Below are the code and all the weights of a small trained network. Each question names an input and a target symbol and asks about switching units off, where a switched-off unit gives its printed mean instead of its output.

import numpy as np


def w(rows, s, z=0):
    codes = np.array(rows[::2]) - 128.0
    scale = np.full(codes.shape[1], s)
    scale[-1] = z or s
    return codes * scale


def f(y):
    return y / 2 * (1 + np.tanh(0.7978845608 * (y + 0.044715 * y**3)))


def softmax(a):
    e = np.exp(a - a.max(-1, keepdims=True))
    return e / e.sum(-1, keepdims=True)


def log_softmax(a):
    a = a - a.max(-1, keepdims=True)
    return a - np.log(np.exp(a).sum(-1, keepdims=True))


def net(x, mask):
    ids = ['ΘΞΦαβδεζηλμσω'.index(c) for c in x.split()]
    T = len(ids)
    res = E[ids] + P[:T]
    q, k, v = (res @ M[0].T for M in (Q, K, V))
    z = softmax(np.where(np.tri(T) > 0, q @ k.T / 2**0.5, -1e9)) @ v
    res = res + np.where(mask[0], z, O[0][:, -1]) @ O[0][:, :-1]
    y = f(res @ A[0][:, :-1].T + A[0][:, -1])
    res = res + np.where(mask[1:17], y, B[0][:, -1]) @ B[0][:, :-1]
    return log_softmax(res[-1] @ U[:, :-1].T + U[:, -1])


Q, K, V, O, A, B = {}, {}, {}, {}, {}, {}
E = w([
[117,135,173,86,100],'Θ',
[86,144,170,219,148],'Ξ',
[114,141,149,107,125],'Φ',
[133,105,87,189,168],'α',
[138,72,77,160,127],'β',
[88,196,139,172,188],'δ',
[112,114,135,185,139],'ε',
[88,197,161,94,145],'ζ',
[122,54,147,124,68],'η',
[100,153,130,137,151],'λ',
[248,172,253,158,101],'μ',
[95,147,153,128,128],'σ',
[78,203,217,154,143],'ω',
],0.018)
P = w([
[68,82,150,155,75],'0',
[128,118,170,104,202],'1',
[96,150,112,177,9],'2',
[192,167,244,115,216],'3',
[203,214,128,177,3],'4',
[120,183,227,157,147],'5',
],0.011)
Q[0] = w([
[129,132,248,207,169],'head 0',
[84,52,124,64,196],'head 0',
],0.015)
K[0] = w([
[197,173,109,150,70],'head 0',
[2,133,82,148,75],'head 0',
],0.018)
V[0] = w([
[203,9,75,102,89],'head 0',
[143,110,97,239,173],'head 0',
],0.012)
O[0] = w([
[151,176,104,130,83,3],'head 0',
[164,164,84,251,189,124],'head 0',
],0.025,0.0052)
A[0] = w([
[42,2,117,94,161,131],'neuron 0',
[114,63,155,128,82,197],'neuron 1',
[205,180,26,40,155,192],'neuron 2',
[92,166,191,149,91,78],'neuron 3',
[121,70,70,129,231,26],'neuron 4',
[179,203,84,74,63,143],'neuron 5',
[162,50,182,178,33,137],'neuron 6',
[164,57,142,124,143,177],'neuron 7',
[212,158,211,167,100,87],'neuron 8',
[64,221,152,93,200,155],'neuron 9',
[253,211,3,135,80,40],'neuron 10',
[133,243,148,127,87,178],'neuron 11',
[61,150,116,26,89,187],'neuron 12',
[59,146,74,105,160,254],'neuron 13',
[189,252,53,201,147,209],'neuron 14',
[28,56,21,198,97,87],'neuron 15',
],0.0078,0.0071)
B[0] = w([
[142,130,74,138,125,254],'neuron 0',
[138,162,137,113,135,206],'neuron 1',
[97,84,194,158,100,149],'neuron 2',
[122,100,130,75,143,154],'neuron 3',
[57,168,165,116,76,173],'neuron 4',
[129,88,155,254,117,183],'neuron 5',
[105,155,151,146,156,188],'neuron 6',
[128,166,100,138,78,187],'neuron 7',
[70,178,92,67,123,171],'neuron 8',
[133,98,77,141,109,173],'neuron 9',
[27,151,69,59,146,193],'neuron 10',
[68,29,90,152,130,195],'neuron 11',
[236,92,123,124,187,195],'neuron 12',
[176,165,140,117,138,158],'neuron 13',
[188,131,157,100,79,225],'neuron 14',
[146,133,162,96,154,156],'neuron 15',
],0.0093,0.016)
U = w([
[160,107,147,72,90,91],'Θ',
[130,136,185,186,122,2],'Ξ',
[150,114,121,110,121,184],'Φ',
[171,172,96,147,122,185],'α',
[91,144,66,98,90,190],'β',
[102,114,99,175,179,97],'δ',
[186,138,156,172,104,104],'ε',
[131,71,74,104,163,113],'ζ',
[129,63,187,148,34,202],'η',
[123,121,109,137,148,173],'λ',
[91,171,212,89,79,135],'μ',
[137,110,116,126,141,159],'σ',
[2,78,130,64,132,20],'ω',
],0.0074,0.0035)

Each question gives the input, a string of symbols that net reads in full, and the target symbol t.
The units are the heads (2 rows each of Q, K, V and O) and the neurons (one row each of A and B). Each row of codes is followed by its name. A weight is (code - 128) times the scale printed after its matrix; where a second scale follows, it is the last column's (O, A, B and U).
mask holds one flag per unit, heads first, then neurons. A switched-off unit (its flag False) gives its mean, the last column of its rows in O or B, instead of its output. The means were averaged over made-up inputs and are rounded, as every weight is.
A unit's drop is (log p(t) with every unit on - log p(t) with that unit switched off) / (log p(t) with every unit on - log p(t) with every unit switched off).
The circuit of an input: a set's keep is (log p(t) with only the set's units on - log p(t) with every unit switched off) / (log p(t) with every unit on - log p(t) with every unit switched off). Starting from the 12 units with the biggest drops (on a tie, the unit counted first), units are removed one at a time, each time the one whose removal leaves the highest keep (on an exact tie, the one counted first), for as long as the keep stays at least 0.8.
circuit, biggest first: the units of the circuit, biggest drop first
top k neurons: the k neurons with the biggest drops, biggest first
drop of u: that unit's drop, to one decimal
input ω α η, target α: circuit, biggest first -> head 0
input η η Φ ε β, target ε: circuit, biggest first -> head 0; neuron 14
input ζ η ε δ, target ε: circuit, biggest first -> head 0; neuron 14
input η ω ω α α, target α: circuit, biggest first -> head 0; neuron 14; neuron 10
input ω Ξ ε η η Θ, target η: circuit, biggest first -> head 0; neuron 5; neuron 11
input α Θ η η, target η: top 4 neurons -> neuron 5; neuron 2; neuron 11; neuron 0
input ζ δ Φ β α, target β: circuit, biggest first -> neuron 10; head 0
input η β ω η β η, target β: top 2 neurons -> neuron 10; neuron 8
input η η ε α Θ Φ, target Θ: circuit, biggest first -> head 0; neuron 12
input Ξ ω ω η ω ε, target ω: top 2 neurons -> neuron 4; neuron 12
input σ δ σ, target δ: top 2 neurons -> neuron 14; neuron 0
input η ω Θ, target ω: top 2 neurons -> neuron 4; neuron 14
input ω ω σ, target ω: top 2 neurons -> neuron 4; neuron 14
input η η ζ Θ, target ζ: top 2 neurons -> neuron 12; neuron 0
input η ω ω η ε, target η: circuit, biggest first -> head 0; neuron 5
input η Ξ λ ω λ, target ω: top neuron -> neuron 4
input ω η ω ω, target ω: top 4 neurons -> neuron 4; neuron 12; neuron 14; neuron 5
input Ξ σ α β, target α: top 3 neurons -> neuron 14; neuron 10; neuron 11
input ζ δ α δ, target α: circuit, biggest first -> neuron 14; head 0; neuron 10
input δ ε Ξ, target ε: top 3 neurons -> neuron 14; neuron 10; neuron 11
input η μ η α ω, target ω: top neuron -> neuron 14
input α ω η β ω, target β: circuit, biggest first -> head 0; neuron 10; neuron 8
input α ω β, target ω: top 2 neurons -> neuron 4; neuron 12
input η η σ η ω σ, target ω: drop of neuron 3 -> 0.0
input ω ω η η η ζ, target η: drop of head 0 -> 1.0
input η η ε η λ, target η: drop of neuron 5 -> 0.4
